Below are the code and all the weights of a small trained network. Each question names an input and a class and asks about switching units off, where a switched-off unit gives its printed mean instead of its output.

import numpy as np


def w(rows, s, z=0):
    codes = np.array(rows[::2]) - 128.0
    scale = np.full(codes.shape[1], s)
    scale[-1] = z or s
    return codes * scale


def f(y):
    return y / 2 * (1 + np.tanh(0.7978845608 * (y + 0.044715 * y**3)))


def log_softmax(a):
    a = a - a.max(-1, keepdims=True)
    return a - np.log(np.exp(a).sum(-1, keepdims=True))


def net(x, mask):
    res = np.array(x, float).reshape(1, 3) / 4 @ E
    y = f(res @ A[0][:, :-1].T + A[0][:, -1])
    res = res + np.where(mask, y, B[0][:, -1]) @ B[0][:, :-1]
    return log_softmax(res[-1] @ U[:, :-1].T + U[:, -1])


A, B = {}, {}
E = w([
[67,140,99,133,63,58,127],'x0',
[94,147,140,7,154,94,84],'x1',
[113,177,65,113,92,153,191],'x2',
],0.016)
A[0] = w([
[79,140,65,134,13,109,142,192],'n1',
[111,134,162,127,165,99,177,81],'n2',
[204,134,36,134,118,181,166,167],'n3',
[163,23,253,122,229,139,119,220],'n4',
[32,174,130,85,123,82,117,196],'n5',
[166,44,177,165,123,120,85,221],'n6',
[127,119,170,51,168,92,81,253],'n7',
[89,169,108,81,106,129,107,181],'n8',
[64,148,80,132,92,115,160,131],'n9',
[100,177,132,54,159,122,130,135],'n10',
[141,105,208,176,182,103,108,146],'n11',
[162,85,98,212,80,178,157,143],'n12',
],0.011,0.0055)
B[0] = w([
[95,40,35,248,183,40,187,230],'n1',
[95,158,158,150,120,172,132,123],'n2',
[165,188,240,227,130,128,116,188],'n3',
[8,11,182,134,191,104,61,249],'n4',
[191,120,120,79,98,104,63,219],'n5',
[35,110,139,170,255,159,109,203],'n6',
[147,138,145,84,178,179,65,230],'n7',
[237,123,100,95,121,126,133,186],'n8',
[146,89,23,166,120,58,152,189],'n9',
[203,155,114,34,102,169,145,190],'n10',
[47,59,103,151,218,113,76,189],'n11',
[89,242,128,130,176,173,209,209],'n12',
],0.0079,0.017)
U = w([
[157,64,25,158,50,36,117,170],'0',
[67,47,186,150,159,155,29,180],'1',
[101,125,128,144,56,152,107,55],'2',
[176,144,101,19,104,195,76,114],'3',
[58,178,102,199,157,146,203,165],'4',
[60,124,152,108,39,124,131,39],'5',
[224,255,176,132,86,195,161,186],'6',
[126,113,179,75,138,74,68,2],'7',
],0.0086,0.0055)

Each question gives the input, the list of numbers given to net, and the class t.
The units are the neurons (one row each of A and B). Each row of codes is followed by its name. A weight is (code - 128) times the scale printed after its matrix; where a second scale follows, it is the last column's (A, B and U).
mask holds one flag per neuron, in row order. A switched-off neuron (its flag False) gives its mean, the last column of its row in B, instead of its output. The means were averaged over made-up inputs and are rounded, as every weight is.
A unit's drop is (log p(t) with every unit on - log p(t) with that unit switched off) / (log p(t) with every unit on - log p(t) with every unit switched off).
The circuit of an input: a set's keep is (log p(t) with only the set's units on - log p(t) with every unit switched off) / (log p(t) with every unit on - log p(t) with every unit switched off). Starting from all 12 units, units are removed one at a time, each time the one whose removal leaves the highest keep (on an exact tie, the one counted first), for as long as the keep stays at least 0.8.
circuit, biggest first: the units of the circuit, biggest drop first
k most important neurons: the k neurons with the biggest drops, biggest first
drop when u is switched off: that unit's drop, to one decimal
input [8,-6,-2], class 4: circuit, biggest first : n12
input [-4,-5,2], class 6: circuit, biggest first : n1, n4
input [3,6,3], class 3: 2 most important neurons : n10, n7
input [3,-3,1], class 4: 4 most important neurons : n5, n12, n8, n10
input [-7,-8,4], class 6: 3 most important neurons : n1, n3, n4
input [-1,4,7], class 0: 4 most important neurons : n12, n9, n1, n7
input [0,5,-2], class 3: 2 most important neurons : n1, n10
input [5,8,4], class 0: 3 most important neurons : n1, n9, n12
input [6,-4,6], class 0: 3 most important neurons : n9, n1, n6
input [-4,1,4], class 6: drop when n4 is switched off : 0.1
input [3,-8,-5], class 4: drop when n12 is switched off : 1.2
input [8,-7,-4], class 4: drop when n12 is switched off : 0.2
